Here is a tiny trained network, its code and every weight. The questions are about switching its units off for an input and a target symbol, where a switched-off unit gives its printed mean instead of its output.

import numpy as np


def w(rows, s, z=0):
    codes = np.array(rows[::2]) - 128.0
    scale = np.full(codes.shape[1], s)
    scale[-1] = z or s
    return codes * scale


def f(y):
    return y / 2 * (1 + np.tanh(0.7978845608 * (y + 0.044715 * y**3)))


def softmax(a):
    e = np.exp(a - a.max(-1, keepdims=True))
    return e / e.sum(-1, keepdims=True)


def log_softmax(a):
    a = a - a.max(-1, keepdims=True)
    return a - np.log(np.exp(a).sum(-1, keepdims=True))


def net(x, mask):
    ids = ['ΓΔΛΩβεζηθμξπστφψ'.index(c) for c in x.split()]
    T = len(ids)
    res = E[ids] + P[:T]
    r = res
    for j in range(2):
        rows = slice(3 * j, 3 * j + 3)
        q, k, v = (r @ M[0][rows].T for M in (Q, K, V))
        z = softmax(np.where(np.tri(T) > 0, q @ k.T / 3**0.5, -1e9)) @ v
        o = O[0][rows]
        res = res + np.where(mask[j], z, o[:, -1]) @ o[:, :-1]
    y = f(res @ A[0][:, :-1].T + A[0][:, -1])
    res = res + np.where(mask[2:18], y, B[0][:, -1]) @ B[0][:, :-1]
    return log_softmax(res[-1] @ U[:, :-1].T + U[:, -1])


Q, K, V, O, A, B = {}, {}, {}, {}, {}, {}
E = w([
[82,124,103,126,130],'Γ',
[160,105,74,129,174],'Δ',
[161,98,101,103,205],'Λ',
[113,150,151,149,83],'Ω',
[191,136,145,170,90],'β',
[132,129,73,158,74],'ε',
[176,147,167,155,201],'ζ',
[203,122,169,134,152],'η',
[174,81,48,99,122],'θ',
[61,161,117,135,210],'μ',
[111,132,40,138,170],'ξ',
[139,178,253,142,114],'π',
[99,150,186,98,197],'σ',
[195,94,148,98,33],'τ',
[117,90,170,60,130],'φ',
[198,205,130,155,145],'ψ',
],0.007)
P = w([
[125,1,151,234,155],'0',
[150,109,175,149,201],'1',
[140,170,81,119,109],'2',
[45,60,176,138,79],'3',
[204,138,150,97,208],'4',
[138,196,79,96,99],'5',
[31,67,195,114,56],'6',
[209,170,140,67,201],'7',
[138,216,79,74,92],'8',
[17,79,209,92,31],'9',
[208,199,124,46,181],'10',
],0.0085)
Q[0] = w([
[220,244,72,27,153],'h1',
[56,111,94,152,47],'h1',
[236,247,84,21,174],'h1',
[206,234,70,53,130],'h2',
[73,24,194,203,150],'h2',
[219,229,115,69,187],'h2',
],0.013)
K[0] = w([
[101,200,123,11,88],'h1',
[170,129,50,202,166],'h1',
[99,191,138,13,89],'h1',
[138,234,95,17,99],'h2',
[114,18,189,228,155],'h2',
[135,205,154,17,109],'h2',
],0.011)
V[0] = w([
[119,105,249,67,116],'h1',
[45,115,80,24,207],'h1',
[239,39,92,86,57],'h1',
[250,144,226,127,240],'h2',
[2,112,218,85,32],'h2',
[216,211,158,141,11],'h2',
],0.0091)
O[0] = w([
[172,50,230,53,127,149],'h1',
[123,95,16,14,166,105],'h1',
[232,24,44,214,14,154],'h1',
[254,156,200,83,207,222],'h2',
[31,37,213,55,70,3],'h2',
[139,188,195,133,28,50],'h2',
],0.011,0.003)
A[0] = w([
[177,6,137,115,117,200],'n1',
[175,90,72,179,130,185],'n2',
[24,18,174,145,70,156],'n3',
[135,110,174,222,43,181],'n4',
[102,187,70,169,17,108],'n5',
[91,150,114,74,193,192],'n6',
[1,118,63,157,104,232],'n7',
[163,224,103,151,177,122],'n8',
[166,193,89,115,94,82],'n9',
[178,196,92,116,119,103],'n10',
[191,179,221,188,128,183],'n11',
[70,42,103,234,88,162],'n12',
[152,81,181,66,211,145],'n13',
[182,111,101,128,95,210],'n14',
[125,33,161,104,143,255],'n15',
[107,149,172,72,172,166],'n16',
],0.0085,0.0037)
B[0] = w([
[199,118,86,149,49,204],'n1',
[133,176,71,136,92,214],'n2',
[52,38,149,243,189,175],'n3',
[77,196,177,147,67,187],'n4',
[85,36,164,79,87,183],'n5',
[134,173,67,88,91,194],'n6',
[84,103,164,49,215,185],'n7',
[93,139,128,180,182,242],'n8',
[146,58,135,182,146,170],'n9',
[133,74,124,188,155,197],'n10',
[137,138,213,102,148,241],'n11',
[1,182,91,116,146,202],'n12',
[94,83,115,60,104,254],'n13',
[180,121,102,132,105,184],'n14',
[174,57,120,140,100,197],'n15',
[93,150,98,96,75,192],'n16',
],0.0093,0.0083)
U = w([
[86,39,131,146,248,69],'Γ',
[147,220,62,187,153,173],'Δ',
[187,101,68,190,135,155],'Λ',
[100,98,173,225,163,106],'Ω',
[116,246,174,125,74,140],'β',
[45,142,129,126,94,135],'ε',
[184,116,186,144,206,177],'ζ',
[220,145,164,163,43,157],'η',
[104,252,42,87,37,140],'θ',
[88,112,118,10,172,139],'μ',
[79,233,87,102,201,82],'ξ',
[106,77,231,77,129,128],'π',
[216,73,78,35,21,180],'σ',
[111,115,135,167,20,2],'τ',
[133,3,78,170,92,43],'φ',
[141,194,174,176,175,144],'ψ',
],0.0057,0.0039)

Each question gives the input, a string of symbols that net reads in full, and the target symbol t.
The units are the heads (3 rows each of Q, K, V and O) and the neurons (one row each of A and B). Each row of codes is followed by its name. A weight is (code - 128) times the scale printed after its matrix; where a second scale follows, it is the last column's (O, A, B and U).
mask holds one flag per unit, heads first, then neurons. A switched-off unit (its flag False) gives its mean, the last column of its rows in O or B, instead of its output. The means were averaged over made-up inputs and are rounded, as every weight is.
A unit's drop is (log p(t) with every unit on - log p(t) with that unit switched off) / (log p(t) with every unit on - log p(t) with every unit switched off).
The circuit of an input: a set's keep is (log p(t) with only the set's units on - log p(t) with every unit switched off) / (log p(t) with every unit on - log p(t) with every unit switched off). Starting from the 12 units with the biggest drops (on a tie, the unit counted first), units are removed one at a time, each time the one whose removal leaves the highest keep (on an exact tie, the one counted first), for as long as the keep stays at least 0.8.
units of the circuit, in order: the units of the circuit, biggest drop first
most important unit: the unit with the biggest drop
k most important neurons: the k neurons with the biggest drops, biggest first
heads that matter: for each layer, one digit per head in row order, 1 if its drop is at least 0.15 and else 0, layers parted by /
input φ τ η ψ, target φ: most important unit : h2
input τ Λ Ω ψ π π Γ τ Γ Λ, target τ: units of the circuit, in order : (h1, n4, h2)
input Γ π θ Γ Δ Δ ξ Δ, target Δ: units of the circuit, in order : (h2, n5, n8)
input ζ Ω ψ Λ μ Γ ξ, target ζ: units of the circuit, in order : (h2, h1, n11)
input ψ Γ φ φ Δ, target σ: heads that matter : 10
input φ φ π τ Δ σ Δ φ μ η, target φ: units of the circuit, in order : (h2, n3, h1, n1)
input Ω μ μ β β φ ζ Δ σ η, target Ω: units of the circuit, in order : (h2, n3, h1)
input Ω π ε π Γ σ Λ π π ξ σ, target μ: units of the circuit, in order : (h1, n13)
input τ π Λ Γ φ μ Γ φ μ σ, target τ: units of the circuit, in order : (h1, n4)
input π Γ φ Γ, target π: heads that matter : 11
input φ Ω τ Ω, target φ: 3 most important neurons : (n3, n1, n15)
input σ σ σ Γ ξ τ φ Γ ε, target ε: units of the circuit, in order : (h2, n4, n5, n7)
input Γ Γ ε ξ Γ θ Ω ε τ, target τ: units of the circuit, in order : (h2, h1, n4, n5)
input Δ σ ψ Γ ξ φ β Λ β Γ, target Δ: units of the circuit, in order : (h2, h1, n13, n2)
input Γ ψ β η τ η ε η σ, target θ: 3 most important neurons : (n6, n16, n7)
input θ Ω σ φ π μ, target ξ: units of the circuit, in order : (h1, n15)
input Γ Δ ψ Λ Δ τ β ξ φ π σ, target σ: heads that matter : 10
input η ε σ τ η θ φ β Δ ξ, target η: heads that matter : 11
input Ω Ω Γ σ Γ, target μ: 3 most important neurons : (n1, n2, n13)
input Γ Γ ε ε σ σ β ε θ, target φ: 2 most important neurons : (n5, n9)
input τ ε μ φ, target τ: 2 most important neurons : (n4, n1)
input ε β β Γ φ Γ φ τ ε Γ, target ε: 2 most important neurons : (n12, n4)
